Here is a tiny trained network, its code and every weight. The questions are about switching its units off for an input and a class, where a switched-off unit gives its printed mean instead of its output.

import numpy as np


def w(rows, s, z=0):
    codes = np.array(rows[::2]) - 128.0
    scale = np.full(codes.shape[1], s)
    scale[-1] = z or s
    return codes * scale


def f(y):
    return y / 2 * (1 + np.tanh(0.7978845608 * (y + 0.044715 * y**3)))


def log_softmax(a):
    a = a - a.max(-1, keepdims=True)
    return a - np.log(np.exp(a).sum(-1, keepdims=True))


def net(x, mask):
    res = np.array(x, float).reshape(1, 4) / 4 @ E
    y = f(res @ A[0][:, :-1].T + A[0][:, -1])
    res = res + np.where(mask, y, B[0][:, -1]) @ B[0][:, :-1]
    return log_softmax(res[-1] @ U[:, :-1].T + U[:, -1])


A, B = {}, {}
E = w([
[125,116,118,124,120,159,107,139,83,128,134,133],'x0',
[108,208,233,90,129,65,85,94,44,164,177,116],'x1',
[83,197,115,117,173,152,66,116,139,83,12,49],'x2',
[186,72,218,121,52,179,117,200,161,86,113,89],'x3',
],0.011)
A[0] = w([
[182,133,145,85,87,135,91,91,149,105,162,101,108],'N0',
[146,120,118,123,140,128,131,104,108,128,99,132,121],'N1',
[164,84,122,152,104,123,171,164,134,174,172,149,185],'N2',
[121,169,184,46,106,89,81,130,110,131,130,114,3],'N3',
[116,168,127,102,190,132,91,116,114,104,117,77,35],'N4',
[54,145,139,120,186,127,74,129,123,115,63,97,100],'N5',
[126,132,90,151,130,101,141,98,105,157,175,168,122],'N6',
[114,152,142,107,136,66,148,97,78,187,163,158,144],'N7',
[95,139,104,138,162,161,131,165,142,124,82,126,128],'N8',
[62,159,27,145,182,120,139,93,117,181,100,159,117],'N9',
[161,96,97,174,88,150,110,151,161,93,53,80,97],'N10',
[146,96,9,187,116,151,164,125,166,131,136,148,67],'N11',
[94,165,115,111,137,120,100,94,109,123,72,80,202],'N12',
],0.011)
B[0] = w([
[123,165,112,140,96,98,145,138,97,143,120,96,161],'N0',
[107,123,122,130,81,104,101,142,139,100,179,130,131],'N1',
[113,143,192,138,57,162,164,127,151,151,181,123,244],'N2',
[198,21,161,141,58,182,198,167,225,115,144,118,183],'N3',
[156,157,175,176,108,63,99,117,100,181,190,98,176],'N4',
[136,130,175,129,55,176,165,133,102,162,158,99,222],'N5',
[94,85,71,108,152,95,108,109,85,117,78,181,197],'N6',
[145,203,73,141,135,94,44,2,36,109,102,163,245],'N7',
[99,148,152,88,166,79,77,92,108,87,65,168,173],'N8',
[161,129,183,135,59,239,197,197,128,135,194,68,245],'N9',
[87,76,84,54,222,87,94,107,123,25,49,203,210],'N10',
[166,189,206,190,42,137,92,140,163,195,157,32,214],'N11',
[141,76,117,134,124,182,172,190,175,87,82,195,253],'N12',
],0.0081,0.013)
U = w([
[129,194,195,146,70,129,87,147,119,210,142,66,254],'0',
[140,67,135,133,84,179,179,206,195,143,125,144,103],'1',
[78,143,2,96,250,48,56,79,97,122,88,201,26],'2',
],0.0078,0.0025)

Each question gives the input, the list of numbers given to net, and the class t.
The units are the neurons (one row each of A and B). Each row of codes is followed by its name. A weight is (code - 128) times the scale printed after its matrix; where a second scale follows, it is the last column's (A, B and U).
mask holds one flag per neuron, in row order. A switched-off neuron (its flag False) gives its mean, the last column of its row in B, instead of its output. The means were averaged over made-up inputs and are rounded, as every weight is.
A unit's drop is (log p(t) with every unit on - log p(t) with that unit switched off) / (log p(t) with every unit on - log p(t) with every unit switched off).
The circuit of an input: a set's keep is (log p(t) with only the set's units on - log p(t) with every unit switched off) / (log p(t) with every unit on - log p(t) with every unit switched off). Starting from the 12 units with the biggest drops (on a tie, the unit counted first), units are removed one at a time, each time the one whose removal leaves the highest keep (on an exact tie, the one counted first), for as long as the keep stays at least 0.8.
units of the circuit, in order: the units of the circuit, biggest drop first
most important unit: the unit with the biggest drop
top k neurons: the k neurons with the biggest drops, biggest first
drop of u: that unit's drop, to one decimal
input [-2,-2,3,1], class 2: units of the circuit, in order -> (N9; N2)
input [4,3,-6,8], class 0: top 2 neurons -> (N12; N10)
input [-1,4,1,1], class 1: units of the circuit, in order -> (N11)
input [1,-6,-1,-2], class 0: top 3 neurons -> (N11; N12; N3)
input [0,5,7,4], class 1: top 2 neurons -> (N12; N3)
input [1,-3,-1,-2], class 0: top 4 neurons -> (N12; N11; N3; N10)
input [-7,4,3,1], class 1: units of the circuit, in order -> (N12; N11)
input [4,8,-1,-8], class 2: top 4 neurons -> (N7; N6; N11; N2)
input [5,-7,2,4], class 2: top 2 neurons -> (N10; N9)
input [7,-1,2,-6], class 1: top 2 neurons -> (N9; N12)
input [4,-1,4,-7], class 1: top 4 neurons -> (N12; N9; N11; N7)
input [1,-1,-7,-1], class 0: top 2 neurons -> (N2; N12)
input [-5,-2,3,-7], class 1: top 3 neurons -> (N12; N9; N7)
input [-1,-7,8,7], class 2: units of the circuit, in order -> (N10)
input [-3,-5,-1,-6], class 0: top 2 neurons -> (N11; N12)
input [-4,-5,-1,-1], class 0: top 3 neurons -> (N11; N12; N3)
input [5,5,5,5], class 1: drop of N3 -> 0.2
input [2,-6,-5,-1], class 0: drop of N12 -> 0.3
input [2,-6,-4,-8], class 0: drop of N11 -> 0.6
input [-1,6,2,6], class 1: most important unit -> N3
